Below is a small trained network, with its code and all its weights. Each question gives an input and a class and asks what happens when units are switched off, that is, made to give their printed mean instead of their output.

import numpy as np


def w(rows, s, z=0):
    codes = np.array(rows[::2]) - 128.0
    scale = np.full(codes.shape[1], s)
    scale[-1] = z or s
    return codes * scale


def f(y):
    return y / 2 * (1 + np.tanh(0.7978845608 * (y + 0.044715 * y**3)))


def log_softmax(a):
    a = a - a.max(-1, keepdims=True)
    return a - np.log(np.exp(a).sum(-1, keepdims=True))


def net(x, mask):
    res = np.array(x, float).reshape(1, 4) / 4 @ E
    y = f(res @ A[0][:, :-1].T + A[0][:, -1])
    res = res + np.where(mask, y, B[0][:, -1]) @ B[0][:, :-1]
    return log_softmax(res[-1] @ U[:, :-1].T + U[:, -1])


A, B = {}, {}
E = w([
[60,60,186,202,139,133],'x0',
[112,170,142,132,132,110],'x1',
[198,157,98,255,46,103],'x2',
[83,101,80,74,51,112],'x3',
],0.013)
A[0] = w([
[174,180,116,144,90,170,67],'n1',
[164,133,162,113,222,175,199],'n2',
[88,83,232,134,155,174,97],'n3',
[80,88,148,229,102,90,127],'n4',
[243,193,174,154,175,236,146],'n5',
[46,66,200,104,153,52,128],'n6',
[107,142,75,1,222,80,192],'n7',
[55,78,122,90,68,98,132],'n8',
[206,176,128,174,227,139,255],'n9',
[225,208,36,142,126,90,224],'n10',
],0.0098,0.0048)
B[0] = w([
[147,196,102,178,192,163,166],'n1',
[123,10,161,178,207,15,196],'n2',
[113,122,115,121,181,134,195],'n3',
[98,98,205,63,52,108,213],'n4',
[194,148,184,91,186,165,211],'n5',
[119,147,140,171,164,204,208],'n6',
[144,102,140,61,76,125,240],'n7',
[124,210,108,136,145,197,188],'n8',
[181,122,179,99,162,118,223],'n9',
[168,157,102,110,110,122,247],'n10',
],0.011,0.014)
U = w([
[141,87,215,84,92,90,108],'0',
[142,159,170,127,151,248,122],'1',
[64,113,137,49,26,125,254],'2',
[118,157,3,163,79,114,92],'3',
[63,99,154,204,197,99,20],'4',
],0.011,0.0027)

Each question gives the input, the list of numbers given to net, and the class t.
The units are the neurons (one row each of A and B). Each row of codes is followed by its name. A weight is (code - 128) times the scale printed after its matrix; where a second scale follows, it is the last column's (A, B and U).
mask holds one flag per neuron, in row order. A switched-off neuron (its flag False) gives its mean, the last column of its row in B, instead of its output. The means were averaged over made-up inputs and are rounded, as every weight is.
A unit's drop is (log p(t) with every unit on - log p(t) with that unit switched off) / (log p(t) with every unit on - log p(t) with every unit switched off).
The circuit of an input: a set's keep is (log p(t) with only the set's units on - log p(t) with every unit switched off) / (log p(t) with every unit on - log p(t) with every unit switched off). Starting from all 10 units, units are removed one at a time, each time the one whose removal leaves the highest keep (on an exact tie, the one counted first), for as long as the keep stays at least 0.8.
circuit, biggest first: the units of the circuit, biggest drop first
unit that matters most: the unit with the biggest drop
top k neurons: the k neurons with the biggest drops, biggest first
drop of u: that unit's drop, to one decimal
input [1,-2,-3,-2], class 4: unit that matters most : n4
input [-6,4,1,1], class 3: circuit, biggest first : [n4; n10; n6]
input [5,4,0,-2], class 4: circuit, biggest first : [n7; n5]
input [-2,-8,0,2], class 2: circuit, biggest first : [n5; n2]
input [7,-1,1,1], class 2: circuit, biggest first : [n4; n2; n9]
input [0,-6,-1,1], class 2: circuit, biggest first : [n5; n9]
input [7,-4,-8,0], class 4: circuit, biggest first : [n2; n3]
input [-1,8,-4,3], class 2: circuit, biggest first : [n5; n9]
input [3,-8,-7,0], class 4: top 2 neurons : [n2; n5]
input [-1,5,-6,1], class 2: circuit, biggest first : [n7; n9]
input [7,-7,-8,3], class 1: top 2 neurons : [n8; n6]
input [0,6,8,8], class 3: top 2 neurons : [n7; n1]
input [1,-7,2,-4], class 0: top 2 neurons : [n6; n8]
input [5,5,-5,-6], class 4: circuit, biggest first : [n2]
input [-1,-1,-1,-8], class 0: top 3 neurons : [n2; n9; n5]
input [-1,8,0,5], class 2: top 3 neurons : [n1; n6; n5]
input [3,-3,7,-8], class 0: top 3 neurons : [n4; n6; n8]
input [-1,-6,-6,-7], class 0: top 2 neurons : [n7; n2]
input [2,7,-1,3], class 1: top 3 neurons : [n2; n4; n7]
input [4,0,0,4], class 1: circuit, biggest first : [n8]
input [8,3,2,-7], class 0: top 2 neurons : [n4; n9]
input [3,-7,-7,3], class 1: top 2 neurons : [n6; n8]
input [8,-1,-1,7], class 1: top 2 neurons : [n6; n8]
input [2,-8,6,-3], class 0: top 2 neurons : [n4; n6]
input [-6,1,2,3], class 3: drop of n4 : 0.1
input [-7,5,-4,1], class 2: drop of n7 : 0.2
